Below is a small trained network, with its code and all its weights. Each question gives an input and a class and asks what happens when units are switched off, that is, made to give their printed mean instead of their output.

import numpy as np


def w(rows, s, z=0):
    codes = np.array(rows[::2]) - 128.0
    scale = np.full(codes.shape[1], s)
    scale[-1] = z or s
    return codes * scale


def norm(h):
    return h / np.sqrt((h * h).mean(-1, keepdims=True) + 1e-5)


def f(y):
    return np.maximum(y, 0)


def log_softmax(a):
    a = a - a.max(-1, keepdims=True)
    return a - np.log(np.exp(a).sum(-1, keepdims=True))


def net(x, mask):
    res = np.array(x, float).reshape(1, 7) / 4 @ E
    u = 0
    for l in range(2):
        y = f(norm(res) @ A[l][:, :-1].T + A[l][:, -1])
        res = res + np.where(mask[u : u + 8], y, B[l][:, -1]) @ B[l][:, :-1]
        u += 8
    return log_softmax(norm(res)[-1] @ U[:, :-1].T + U[:, -1])


A, B = {}, {}
E = w([
[5,133,58,157,24,99],'x0',
[95,157,219,81,124,70],'x1',
[131,130,124,129,132,126],'x2',
[153,220,137,78,60,147],'x3',
[127,129,128,131,127,131],'x4',
[127,53,96,2,89,124],'x5',
[119,47,228,154,38,204],'x6',
],0.0044)
A[0] = w([
[246,135,123,91,194,103,90],'L0N1',
[140,146,39,106,184,9,111],'L0N2',
[118,81,94,31,94,113,4],'L0N3',
[150,166,98,133,105,211,193],'L0N4',
[58,161,88,148,82,118,25],'L0N5',
[158,73,34,181,93,151,132],'L0N6',
[51,141,254,88,134,8,153],'L0N7',
[70,5,128,180,229,88,92],'L0N8',
],0.0075,0.0046)
B[0] = w([
[45,120,98,91,192,89,212],'L0N1',
[109,101,151,127,36,249,249],'L0N2',
[160,6,135,64,109,120,166],'L0N3',
[189,156,102,84,107,50,210],'L0N4',
[103,109,123,96,190,61,173],'L0N5',
[200,106,99,150,153,79,212],'L0N6',
[232,116,2,163,133,129,253],'L0N7',
[176,235,154,48,39,80,219],'L0N8',
],0.0083,0.005)
A[1] = w([
[159,60,134,147,42,127,183],'L1N1',
[131,232,153,218,117,123,70],'L1N2',
[16,102,57,144,61,49,182],'L1N3',
[74,191,52,50,163,152,212],'L1N4',
[133,169,152,161,178,94,135],'L1N5',
[192,123,209,107,187,182,140],'L1N6',
[117,181,149,255,186,113,89],'L1N7',
[120,211,100,142,140,84,4],'L1N8',
],0.0082,0.0026)
B[1] = w([
[111,189,162,190,142,188,254],'L1N1',
[107,77,125,35,103,176,196],'L1N2',
[120,135,171,104,245,104,244],'L1N3',
[125,140,194,217,110,146,254],'L1N4',
[151,115,115,56,118,115,163],'L1N5',
[1,153,96,180,159,90,169],'L1N6',
[138,6,123,85,112,147,169],'L1N7',
[134,117,166,117,105,154,184],'L1N8',
],0.0095,0.0056)
U = w([
[64,155,114,114,248,81,94],'0',
[168,146,140,132,128,130,254],'1',
[167,140,135,134,131,137,243],'2',
[142,19,123,79,74,144,56],'3',
[100,157,144,212,98,194,64],'4',
[219,134,49,183,123,80,48],'5',
[151,225,163,85,62,67,36],'6',
],0.012,0.0064)

Each question gives the input, the list of numbers given to net, and the class t.
The units are the neurons (one row each of A and B). Each row of codes is followed by its name. A weight is (code - 128) times the scale printed after its matrix; where a second scale follows, it is the last column's (A, B and U).
mask holds one flag per neuron, layer by layer. A switched-off neuron (its flag False) gives its mean, the last column of its row in B, instead of its output. The means were averaged over made-up inputs and are rounded, as every weight is.
A unit's drop is (log p(t) with every unit on - log p(t) with that unit switched off) / (log p(t) with every unit on - log p(t) with every unit switched off).
The circuit of an input: a set's keep is (log p(t) with only the set's units on - log p(t) with every unit switched off) / (log p(t) with every unit on - log p(t) with every unit switched off). Starting from the 12 units with the biggest drops (on a tie, the unit counted first), units are removed one at a time, each time the one whose removal leaves the highest keep (on an exact tie, the one counted first), for as long as the keep stays at least 0.8.
circuit, biggest first: the units of the circuit, biggest drop first
top k neurons: the k neurons with the biggest drops, biggest first
k most important neurons of layer l: the k neurons of layer l with the biggest drops, biggest first
input [-7,-6,2,8,5,0,4], class 6: top 2 neurons -> [L0N4; L1N3]
input [4,6,-5,4,-1,-1,-1], class 5: circuit, biggest first -> [L0N7]
input [0,8,-5,3,7,4,-8], class 4: top 2 neurons -> [L0N2; L1N4]
input [-4,-4,4,-3,-6,-7,0], class 3: top 2 neurons -> [L1N7; L0N7]
input [5,-7,-1,-7,-1,-7,2], class 3: 4 most important neurons of layer 1 -> [L1N7; L1N2; L1N4; L1N8]
input [-5,-2,-4,4,-3,-1,-6], class 4: top 2 neurons -> [L1N4; L0N2]
input [3,-1,4,-2,3,4,3], class 2: top 3 neurons -> [L0N1; L1N1; L0N3]
input [-8,2,-2,4,1,-6,-3], class 0: top 3 neurons -> [L1N6; L0N8; L0N1]
input [-1,-6,0,6,0,5,5], class 5: circuit, biggest first -> [L0N4; L0N2]
input [8,-7,4,3,7,-6,6], class 0: 3 most important neurons of layer 0 -> [L0N7; L0N5; L0N2]
input [-6,8,3,6,2,8,-8], class 3: top 2 neurons -> [L1N1; L0N3]
input [-8,6,6,-7,-5,5,2], class 0: top 4 neurons -> [L1N6; L0N4; L0N1; L0N6]
input [6,7,8,-7,7,-3,-8], class 2: circuit, biggest first -> [L0N2; L0N7]
input [0,-3,3,7,-2,4,8], class 4: circuit, biggest first -> [L1N1]
input [-6,5,-3,-4,-5,1,8], class 4: top 2 neurons -> [L1N6; L1N3]
input [2,1,6,1,-4,6,-7], class 4: circuit, biggest first -> [L0N2; L1N4]
input [7,5,-1,-1,5,-5,-2], class 0: top 2 neurons -> [L1N3; L0N5]
input [2,4,-3,-3,6,-3,-4], class 1: circuit, biggest first -> [L0N8; L0N2]
input [0,-6,1,-5,4,-6,5], class 3: circuit, biggest first -> [L0N2; L1N7]
input [8,-3,-1,-7,-6,3,7], class 0: circuit, biggest first -> [L1N3]
input [-8,-7,0,6,-1,-4,4], class 0: top 3 neurons -> [L1N6; L0N7; L0N8]
input [-5,6,-5,-2,5,-6,-2], class 3: 4 most important neurons of layer 0 -> [L0N4; L0N3; L0N6; L0N5]
input [0,6,0,-2,-2,4,8], class 4: top 2 neurons -> [L1N1; L0N4]
input [-8,2,-1,8,-7,-4,-3], class 0: top 3 neurons -> [L0N8; L1N6; L0N1]
input [6,7,-5,3,6,3,7], class 4: top 3 neurons -> [L1N1; L0N1; L0N7]
input [-3,-2,0,-7,5,-5,5], class 6: 2 most important neurons of layer 0 -> [L0N8; L0N2]
input [-1,1,4,-3,-3,0,6], class 4: circuit, biggest first -> [L1N1]
